Below is a small trained network, with its code and all its weights. Each question gives an input and a class and asks what happens when units are switched off, that is, made to give their printed mean instead of their output.

import numpy as np


def w(rows, s, z=0):
    codes = np.array(rows[::2]) - 128.0
    scale = np.full(codes.shape[1], s)
    scale[-1] = z or s
    return codes * scale


def f(y):
    return np.maximum(y, 0)


def log_softmax(a):
    a = a - a.max(-1, keepdims=True)
    return a - np.log(np.exp(a).sum(-1, keepdims=True))


def net(x, mask):
    res = np.array(x, float).reshape(1, 4) / 4 @ E
    y = f(res @ A[0][:, :-1].T + A[0][:, -1])
    res = res + np.where(mask, y, B[0][:, -1]) @ B[0][:, :-1]
    return log_softmax(res[-1] @ U[:, :-1].T + U[:, -1])


A, B = {}, {}
E = w([
[2,71,214],'x0',
[90,21,24],'x1',
[244,5,193],'x2',
[127,130,127],'x3',
],0.0067)
A[0] = w([
[227,138,93,103],'N0',
[185,46,137,59],'N1',
[97,74,186,100],'N2',
[161,207,211,160],'N3',
[157,68,144,84],'N4',
[110,160,210,148],'N5',
[73,207,46,83],'N6',
[74,68,210,76],'N7',
[209,188,90,81],'N8',
[70,172,90,29],'N9',
[183,202,57,3],'N10',
[94,235,87,67],'N11',
[64,121,45,173],'N12',
[219,142,79,67],'N13',
[52,130,183,91],'N14',
[68,145,64,149],'N15',
[17,167,99,107],'N16',
[201,192,224,93],'N17',
[217,159,95,78],'N18',
[119,81,13,188],'N19',
[126,59,73,157],'N20',
[174,150,105,141],'N21',
[210,94,207,108],'N22',
[2,137,177,82],'N23',
[167,236,186,204],'N24',
[116,222,194,151],'N25',
[190,149,81,6],'N26',
[190,80,219,75],'N27',
[93,250,131,118],'N28',
[205,166,244,136],'N29',
[83,60,236,48],'N30',
[178,99,135,85],'N31',
[57,98,169,4],'N32',
],0.0096,0.0026)
B[0] = w([
[95,202,88,206],'N0',
[244,162,234,205],'N1',
[179,200,59,196],'N2',
[68,36,46,235],'N3',
[255,155,253,182],'N4',
[125,85,73,208],'N5',
[244,139,227,239],'N6',
[165,207,2,218],'N7',
[107,184,100,208],'N8',
[191,151,176,190],'N9',
[127,191,68,203],'N10',
[220,126,255,235],'N11',
[205,43,156,217],'N12',
[125,215,83,199],'N13',
[162,168,63,206],'N14',
[202,97,183,209],'N15',
[231,172,168,239],'N16',
[164,86,77,230],'N17',
[111,154,84,198],'N18',
[154,73,70,225],'N19',
[131,45,73,198],'N20',
[96,155,94,176],'N21',
[224,136,230,226],'N22',
[183,173,81,243],'N23',
[121,28,92,254],'N24',
[151,48,62,236],'N25',
[148,180,18,171],'N26',
[208,144,184,222],'N27',
[231,85,191,252],'N28',
[162,63,92,243],'N29',
[112,240,59,228],'N30',
[151,131,198,171],'N31',
[147,192,27,182],'N32',
],0.0054,0.0063)
U = w([
[184,158,220,38],'0',
[132,227,102,104],'1',
[144,127,151,254],'2',
[143,57,121,111],'3',
[99,126,168,201],'4',
[3,131,159,45],'5',
[28,134,160,38],'6',
],0.013,0.0088)

Each question gives the input, the list of numbers given to net, and the class t.
The units are the neurons (one row each of A and B). Each row of codes is followed by its name. A weight is (code - 128) times the scale printed after its matrix; where a second scale follows, it is the last column's (A, B and U).
mask holds one flag per neuron, in row order. A switched-off neuron (its flag False) gives its mean, the last column of its row in B, instead of its output. The means were averaged over made-up inputs and are rounded, as every weight is.
A unit's drop is (log p(t) with every unit on - log p(t) with that unit switched off) / (log p(t) with every unit on - log p(t) with every unit switched off).
The circuit of an input: a set's keep is (log p(t) with only the set's units on - log p(t) with every unit switched off) / (log p(t) with every unit on - log p(t) with every unit switched off). Starting from the 12 units with the biggest drops (on a tie, the unit counted first), units are removed one at a time, each time the one whose removal leaves the highest keep (on an exact tie, the one counted first), for as long as the keep stays at least 0.8.
units of the circuit, in order: the units of the circuit, biggest drop first
most important unit: the unit with the biggest drop
k most important neurons: the k neurons with the biggest drops, biggest first
drop when u is switched off: that unit's drop, to one decimal
input [-2,-6,-6,-3], class 0: units of the circuit, in order -> [N11]
input [-3,4,8,8], class 0: units of the circuit, in order -> [N1 N4]
input [-7,-8,-4,2], class 3: units of the circuit, in order -> [N24 N3]
input [6,-6,2,3], class 1: units of the circuit, in order -> [N30 N7]
input [5,5,7,1], class 0: 2 most important neurons -> [N1 N4]
input [-4,4,1,-4], class 1: units of the circuit, in order -> [N24 N28]
input [3,3,5,5], class 0: 3 most important neurons -> [N1 N4 N3]
input [-2,6,6,-2], class 0: 2 most important neurons -> [N1 N4]
input [8,-7,7,0], class 1: 3 most important neurons -> [N30 N7 N2]
input [-4,4,3,-2], class 1: drop when N2 is switched off -> -0.2
input [6,-7,5,-5], class 3: drop when N5 is switched off -> 0.2
input [-1,-8,5,-6], class 3: drop when N24 is switched off -> 0.1
input [-1,2,5,-1], class 0: drop when N4 is switched off -> 0.2
input [-4,5,-5,-2], class 0: most important unit -> N6
